In the rows, 128 means zero.
Each row has two labels, one from each of two sets.
[ 88 100 116 132 143 125 118 132 113 111 136 128 121 125 149 119 117 149
 127 126 113 116 171 119 125 116 144 112 138 129  73 126 105  93 148 120
 130 132 138 117 124 102 141 130 124 148 113 162 152 151 143 117 135 128
 160 115 126 113 133 123 141 150 132 122  89 123 135 165 104  92 114 137
 177 146 138 135 147 136 137 143] | Zof + bug
[131 108 106 151 148 118 138 126 108 128 129 139 136 133 132 123 121 121
 124 121 122 162 111 125 129 120 150 108 134 133 139 138 128 105 176 108
 116 106 144 128 144 124 144 129 132 134  66 145 149 126 117 120 123 133
 136 130 118 116 148 155 112 136 130 122  88 128 130 118 122 136 138 115
 129 113 108 124 109 112 120 125] | sitot + non
[ 95 111 102 146 151  89 124 150 115 114 108 123 117 117 123 126 122 163
 108 122 122 146 122 138 123 105 176 114 115 146 148 141  90  81 197 113
 122 116 121 118 151 108 130 124 118 139  95 150 147 109 133 119 165 127
 157 122 126 107 168 158 105 143 130 123 109 137 140 134  95 118 121 127
 122 139 114 151 128 120 140 130] | sitot + non
[ 88  99 110 122 155  89 136 162 104 115 108 148 123 122 127 119 105 199
 103 128 123 126 150 143 117 104 153 113 136 146 138 128 116  70 199 115
 125 118 114 116 131  97 106 110 117 136 116 167 139  92 144 107 154 119
 170 116 121  81 180 122 111 141 132 137  96 115 118 165  78  95 113 131
 108 124 124 157 142 117 152 132] | Zof + bug
[ 98 117 134 121 143 124 103 148 112 124 134 122 111 108 139 116 109 129
 113 122 126  87 170 129 120  98 144 128 142 117 128 135 101 106 130 130
 130 132 125 102 124 110 130 120 135 140 136 145 138 135 152 109 132 131
 148 130 124  92 145 117 134 130 144 131 112 133 143 170  98  86 104 129
 141 124 142 143 161 130 134 138] | Zof + non
[ 86 115 115 141 161  98 131 151  95 111 135 131 123 131 142 130 101 170
 100 134 127 105 134  76 118 105 160 136 165  88 124 110  99  53 167 112
 125 108 106 128 108  94 141 116 148 148 124 183 194 127 147 118 149 133
 148 100 145  84 149 109 129 126 138 149 101 117 140 181 114  72 100 128
 152 141 132 135 138 129 132 147] | Zof + Seki
[115  98 126 139 130 109 120 105 126 102 114 141 130 133 123 117 119 171
 110  96 140 126 153 128 123 115 123 141 150 121 136 105 139  59 139 108
 131  98 108 138  86 101 129 121 118 134 120 169 141 122 157 130 126 131
 137 124 121  65 127 111 128 112 134 122 105 107 113 150 143  92 127 121
 134 136 163 134 137 132 126 130] | Zof + kubag
[121  94  49 129 156  87 184 136  70 147 129 147 150 115  94 141  80 161
 123 147 135 177 117 115 115 122 174 106 173 190 144 134 104  46 201 127
 142 115 114 114 105 101 111 118  90 171   4 166 143  97 165  77 210 117
 170  72 132 101 169 132 100 174 135 130 121 128  99 149 106  97 135  98
 102 130  73 125 112 118 145 132] | Pagi + Seki
[126 108 102 151 141 110 124 118 128  92 137 128 135 154 115 123 115 134
 110 105 113 168 144 138 126 122 143 110 121 134 135 132 121  77 177 122
 115 120 124 126 134 117 151 122 135 132  71 162 153 144 144 142 148 127
 141 113 126  99 180 151 125 120 120 114 105 118 138 129 115 118 144 108
 135 122  97 127 114 117 143 120] | Pagi + bug
[107 130 137 121 132 115 135 189 113 115 118 135 120 147 114 125 103 175
 111 122 145 105 165 129 112 112 147 143 174 129 141 100 122  69 130 108
 134 111 111 143  95  64 114 121 129 119 124 178 133 148 156 118 136 138
 156 120 129  74 139  94 131 103 153 149  96 109 120 159 126  85 114 121
 126 120 147 128 154 133 129 143] | Zof + kubag
[193 104  69 108 140 117 156 155 115 163  94 148 130  93  93 135  82  96
 136 146 126 172 100 126 123 112 133 106 143 156 164 136 132  87 173 126
 132 113 125  99 115 102 102 129 100 133  46 133 121 105 134  79 131 100
 136 106 111  98 149 140 108  79 118 141 130 109 109 109 134 134 158  99
 119 121  89 116 104  96 121 113] | Pagi + mufeb
[101 116 136 129 131 134 114 124 132 132 123 133 106 122 134 141 128 130
 131 105 136 108 162 129 145 108 138 127 152 130 134 121 118 133 108 126
 132 117 125 125 107 110 127 134 123 134 126 139 138 132 142 111 127 131
 151 128 123 104 142 124 128 148 138 132 127 131 136 158 132 112 129 132
 138 137 136 117 159 118 143 133] | Zof + bug
[107 115 102 149 129 102 128 135 109 129 135 127 137 143 139 146 141 151
 118 121 110 161 114 139 119 116 173 125 116 110 156 132 134  97 190 113
 124 112 112 109 140 132 160 116 140 146  88 152 149 116 131 131 154 131
 136 125 123 123 156 152 113 127 128 122 118 132 144 123 110 120 121 122
 118 126 129 151 108 121 144 121] | sitot + non
[ 92 102 149 165 165 117 105 138 114 132 153 136 116 104 162 160  99 146
 119 127 148 111 182 129 139  94 146 117 158 127 107 153 109 123 162 127
 127 104 129 129 129 116 134 123 117 129  92 155 138  94 134 100 138 124
 146 126 104 112 153 113 136 161 156 141 122 133 107 163  76 104  96 107
 112 113 130 133 152 134 148 140] | Zof + bug
[ 77  96 118 138 149 103 120 134 110 115 141 143 109 117 142 105 102 164
 100 114 131 110 178 129 131 104 162 145 151 145 129 140 124  95 168 137
 130 128 108 117 120  91 119 109 112 160 108 172 156 138 176 101 134 120
 187 111 137 106 152 134 109 151 130 129 107 135 117 175  97  58 108 133
 130 127 141 145 156 119 152 178] | Zof + Seki
[122 112 107 154 150 117 129 117 127 125 146 129 119 120 128 161 116 106
 122 114 115 148 120 130 127 117 146 126 132 121 135 135 129 103 141 135
 129 105 135 133 128 135 168 114 143 152  91 132 137 128 134 134 135 127
 105 136 114 117 133 137 112 142 126 127 139 145 148 117 121 119 139 109
 129 136  97 112 131 138 123 135] | Pagi + non
[104 101 113 115 144 141 100 141 109 131 107 146 109 122 135 121 109 132
 119 123 146 104 172 129 135 100 133 123 158 143 128 108 117 103 126 128
 138 144 132 136 111 102 124 131 150 139 118 147 140 161 159  95 137 121
 145 112 138  91 132 120 138 133 143 124 117 120 132 165 111  96 129 117
 148 132 142 128 148 144 133 133] | Zof + mufeb
[110 106 107 127 153 129 125 149  91 145 123 141 134 133 149 121 114 148
 112 137 127 125 145 116 122  97 157 123 174 134 142 115  93  97 166 133
 151 111  94 116 121  84 148 117 136 140  71 187 159 140 146  98 142 162
 166  97 108 101 147 117 127 161 150 160  92 118 134 154 113  96 118 119
 153 141 120 156 152 121 130 138] | Zof + mufeb
[ 83 125 131 134 146 110 125 128 109 125 150 134 124 109 165 103 111 144
 117 143 138 114 160 101 122 122 159 138 149 134 123 125 112 117 146 138
 123 113 139 123 123 100 138 114 123 149 118 167 149 138 151 115 141 138
 164 118 127 108 137 119 117 169 130 131 113 109 141 160 116 110  98 145
 134 137 130 138 144 123 141 145] | Zof + Seki
[113 117 101 137 144  92 121 126 121 100 133 142 141 131 111 135 107 171
 111 125 114 173 140 129 131 110 173 114 121 144 139 130 134  47 192 113
 121 110 106 101 133 114 127 135  98 133  92 142 137  93 139 118 159 118
 156 135 108  80 176 136 115 131 120 127 110 133 123 132  87  94 122 116
 106 129 106 139 113 128 126 121] | sitot + bug
[ 96  96 102 111 116  86 144 159 114 133 108 148  99  91  89  98 104 160
 111 111 129 119 144 135 127 119 153 124 158 157 136 141 115  71 181 114
 131 126 108 118  87  95  96 125 126 145 117 151 129 122 157  91 160  93
 155 106 131  83 140 109 117 138 129 134 119 121 118 153 113  82 134 129
 120 124 140 126 139 134 121 134] | Zof + kubag
[127 109  86 141 151 109 142 147  91 121 123 133 146 119 130 114 123 143
 111 131 117 153 103 126 124 127 172 106 143 144 151 138 105  66 192 123
 106 109 111 118 151 108 151 107 127 142  58 150 153 125 148 115 142 151
 165 104 133 137 160 143 110 125 144 131  95 131 120 122 110 111 123 119
 117 124 110  81 109 109 130 115] | sitot + non
[ 94 108 131 142 157  87 109 157 109 131 122 144 126 108 143 151 107 182
 122 137 140 125 151 145 103  96 175 123 145 110 150 115  86  78 188 104
 127  96 127 119 138  87 137 131 141 134 111 161 148  91 139 109 159 132
 157 116 113  99 163 116 132 150 151 123  99 125 142 162  88  91 103 134
 137 134 100 155 145 134 132 134] | Zof + bug
[ 97 104  84 133 147  71 162 147 108 121 117 137 118  96 100 107 100 170
 115 129 118 147 149 128 127 117 186 129 161 162 139 118  94  55 193 139
 130 102 120  99 113  98 135 112  97 161  81 158 161 132 169 103 157 113
 165  95 113  92 162 138  85 153 121 124 123 117 125 162 126  72 132 137
 115 135 109 146 124 140 131 127] | Pagi + Seki
[108 101 114 150 155 112 116 142 103 128 132 139 121 111 160 127  94 126
 128 129 129 127 145 125 117 100 173 120 147 127 137 132 105 100 164 124
 129  89 126 121 151 100 153 115 130 142  88 163 150 124 145 121 148 125
 139 109 100 108 145 124 108 159 142 128 113 135 156 162 106 104 106 119
 130 139 103 141 128 121 135 134] | Zof + non
[104 108  88 147 157  99 141 153  71 141  89 140 149 117 137 133 107 176
 119 149 122 171  98 125 124 110 196 106 144 151 152 100 101  69 210 122
 133 102 121 107 131  99 132 119 115 149  38 160 160 102 141  89 172 144
 168  91 115 104 178 135  98 180 140 121  82 128 140 136  96  88 118 115
 112 157  65 147 113 116 149 114] | sitot + non

Each row has two labels, one from each of two sets.
[124 123 140 109 127 127 126 128 132 126 136 133 118 129 135 124 129 134
 129 152 134 113 110 137 115 128 133 113 122  98 124 126 128 122 127 125
 131 127 129  98 127 121 126 131  88  90 126 144 119 116 125 102 141 132
 130 118 127 123 114 145 120 141 132 131 127 154 123 132 118 139 172 112
 138 137 141 120 119 136 115 132] | (14) + <75>
[117 119 147 120 136 116 141  87 132 125 129 123  97 146 153 123 115 143
 123 190 138 109 132 150 121 134 149 103 124  89  67 100 132 118 131 109
 109 114 119  57 130 162 119 135  41  28 123 166 120 106 114 109 158 118
 131 115 130 138 124 153 159 142 138 136 124 192 114 121 129 160 234 103
 120 166 148 118 101 126 115 103] | (10) + <75>
[129 126 142 121 125 103 122 174 126 112 121 133  88 137 118 132 121 131
 137 150 144 117 142 167 124 149 140 110 149 110 122 113 113 113 125 142
 118 129 148 117 128 137 127 120 117 118 122 131 130 121 137 119 139 142
 129 111 124 126 131 142 144 119 122 144 111 170 118 108 131 118 185 107
 120 142 136 119  97 128 110 118] | (14) + <71>
[138 113 147 123 126 124 139 158 129 120 128  86 106 114 134 125 130 133
 143 136 135 116 138 163 131 128 114 120 132  95 152 108 110 115 119 127
 128 130 148 104 128 134 137 124  99 101 137 145 133 112 127 123 139 137
 128 123 125 128 127 144 137 127 126 138 127 149 121 113 142 148 175 106
 130 123 163 102 120 133 115 129] | (14) + <71>
[136 120 149 112 128 117 157 153 129 105 139 139  93 132 126 127 114 127
 145 134 143 106 143 165 114 123 101 111 139 110 151 121 126 113 128 132
 134 131 150 101 133 128 131 120 105 109 130 146 119 102 115 144 144 131
 134 112 125 126 126 145 139 125 131 130 134 140 116  84 142 142 227 103
 128 107 177 112 110 137 108 128] | (10) + <71>
[137 138 139 131 120 118 127 178 148 111 130 126  80 118 128 121 131 127
 135 175 141 124 144 155 118 136 147 125 130 121 128 118 120  96 119 152
 138 137 150 145 125 137 124 113 156 105 138 126 145 115 117 136 144 127
 136 117 129 129 129 128 144 123 129 139 116 163 104 114 134 107 205  81
 118 151 118  99 120 129 118 116] | (10) + <71>
[129 118 152 116 124 106 131 132 124 111 128 131  94 131 124 126 126 132
 146 142 140 106 128 167 124 122 115 115 141 103 132 116 121 118 133 126
 133 127 144  94 129 145 125 123 104  97 120 154 111 102 129 125 148 130
 125 115 123 119 137 143 142 120 135 134 121 150 126 112 135 149 177 102
 114 129 170 115  98 134 119 125] | (10) + <71>
[136  94 146 125 135 111 128 172 126  98 123 130  72 119 150 128 121 137
 153 138 138 112 168 165 171 129 121  99 129  92 131 123  85 108 130 147
 116 132 153 102 132 124 131 128  94  82 123 151 100 105 141 133 157 147
 130 122 126 123 127 151 138 127 126 135 118 174 117 112 136 124 217  93
 115 170 166  94 123 133 100 132] | (14) + <71>
[131 129 148 120 128 104 125 182 140 117 125 136  88 122 107 156 126 128
 141 161 142 121 139 176 114 154 137 118 141 113 150 113 117 113 117 146
 127 132 140 118 114 135 117 117 140 114 123 132 122 124 132 135 139 127
 131 106 125 130 128 143 144 120 129 148 122 174 116 112 128 112 179  91
 121 127 138 116  98 138 115 115] | (14) + <71>
[142 108 147 131 130 137 128 151 137 119 142 128 101 117 146 129 128 132
 141 151 142 116 132 157 131 118 129 116 116 104 149 124 117 121 107 134
 142 132 147 116 128 122 124 120 105  85 138 150 116 112 140 117 139 122
 131 134 131 126 130 128 141 134 132 131 125 146 126 122 141 133 178  99
 122 156 157  88 127 127 117 136] | (10) + <71>
[109 128 144 106 127 111 135 102 124 141  98 134 115 155 109 120 125 136
 124 161 141 104 128 141 115 148 126 112 157 105  78 110 132 126 143  99
 103 122 105  59 135 155 115 146  63  76 114 143 119 116 112 125 138 137
 126 106 131 138 125 144 151 117 138 133 126 173 126 120 131 156 177 120
 124 117 156 146 104 131 123 104] | (14) + <75>
[133 125 143 125 128 118 129 141 147 104 133 132  94 127 129 128 120 130
 140 155 142 122 145 150 146 124 129 105 137 112 125 115 128 111 126 132
 129 130 145 126 125 139 131 115 125 103 131 135 135  88 127 158 144 122
 133 114 138 120 124 142 143 122 121 136 118 142 116 104 139 138 228  90
 123 119 164 112 117 131 122 126] | (10) + <71>
[128 103 143 130 133 118 123 153 139 107 126 129  97 123 148 130 128 138
 143 162 145 114 124 170 126 109 143 105 130  96 131 117 109 113 113 139
 129 131 154 111 139 138 124 121  92  74 132 143 117 108 131 104 156 134
 133 134 128 129 117 142 148 132 136 139 113 180 118 122 146 143 194  94
 120 167 145  93 117 125 107 116] | (14) + <71>
[131 123 142 119 128 109 129 135 135 118 125 129  94 125 126 132 123 131
 146 155 139 114 126 165 102 125 123 114 139 108 128 117 121 114 123 127
 110 137 144 102 128 141 126 123 114  91 126 140 118 109 126 126 140 128
 135 116 125 125 121 137 136 121 130 131 122 161 120 119 132 138 189  97
 148 136 157 114 113 130 110 125] | (10) + <71>
[132 112 139 121 142 120 144 145 128 102 135 125  81 131 159 120 113 140
 146 145 140 109 180 153 168 124 106  97 142  83 111 115  99 111 113 137
  69 118 136  89 136 142 126 127  61  59 138 166 106  96 134 149 153 140
 127 111 133 133 129 141 146 120 121 130 120 170 112 101 141 138 251  93
 121 158 184  99 129 128 101 118] | (10) + <71>
[122 121 146 124 132 102 122 145 139 114 129 130  84 117 134 129 122 129
 146 167 149 118 133 159 124 126 140 113 131 106 117 111 113 116 115 135
 130 130 159 114 128 142 132 106 114  72 131 136 129 114 155 119 139 131
 129 111 124 128 119 145 153 128 127 138 113 164 130 121 140 125 206  89
 113 162 137 104 127 129 112 121] | (14) + <71>
[115 113 132 110 137 117 123  99 124 125 146 127 129 146 128 123 135 139
 132 143 136 113 117 137 125 131 122  96 125  95 106 117 127 128 128 106
 147 120 115  47 136 139 123 144  31  70 115 163 122 119 119  90 145 132
 123 124 134 133 130 147 123 138 127 127 144 171 127 138 131 163 125 103
 125 143 154 127 118 131 117 124] | (10) + <75>
[127 134 145 123 129 123 128 137 149 118 127 126 103 112 120 123 126 134
 136 149 136 138 121 164 127 126 117 114 126 103 144 121 121 115 138 128
 122 132 141  98 130 141 123 119 108 106 127 149 119 104 127 125 146 126
 125 117 127 131 139 146 149 125 126 137 124 138 117 124 142 140 181 101
 124 142 159 113 110 139 113 124] | (10) + <71>
[154 146 152 115 130 123 124 141 128 108 148 129 113 121 130 119 129 131
 149 129 136 103 125 163 138 115  92 103 110  93 185 124 119 130 118 125
 144 132 154  87 127 118 125 113  81  99 147 162 113  92 126 112 147 136
 140 122 126 124 149 144 129 126 122 122 147 130 122 123 144 149 155 110
 128 121 187 103 119 130 116 141] | (14) + <71>
[134 119 152 116 132 115 135 153 130 104 139 130  96 154 130 132 129 139
 143 136 134 111 148 159 137 122  90 120 135 105 152 112 118 132 128 130
 135 127 141 105 128 131 123 120 104 115 132 152 108 105 132 151 146 142
 122 108 126 126 125 143 133 122 137 131 137 131 112 102 137 125 195 109
 133 108 182 114 118 136 111 123] | (10) + <71>
[140 112 154 130 131 114 128 165 141 108 129 131  87 119 136 120 122 164
 154 171 145 111 128 168 118 122 119 113 128 102 144 126 122 111 111 126
 143 134 155 102 133 134 120 107  99  81 136 148 123 103 128 131 151 123
 137 116 121 128 140 148 139 136 141 137 125 146 115 106 139 103 227  87
 122 151 163  92 119 132 108 129] | (10) + <71>
[117 122 131 132 102 110 126 109 140 144 117 132 127 135 109 128 121 121
 135 149 139 120  91 143  79 144 149 117 130 125 103 124 136 130 128 113
 124 128 125 100 130 134 120 138 117 118 118 130 133 136 119  88 131 124
 132 126 126 139 126 126 139 135 155 139 127 154 138 162 122 145 114 129
 131 142 118 133  88 134 131 130] | (14) + <75>
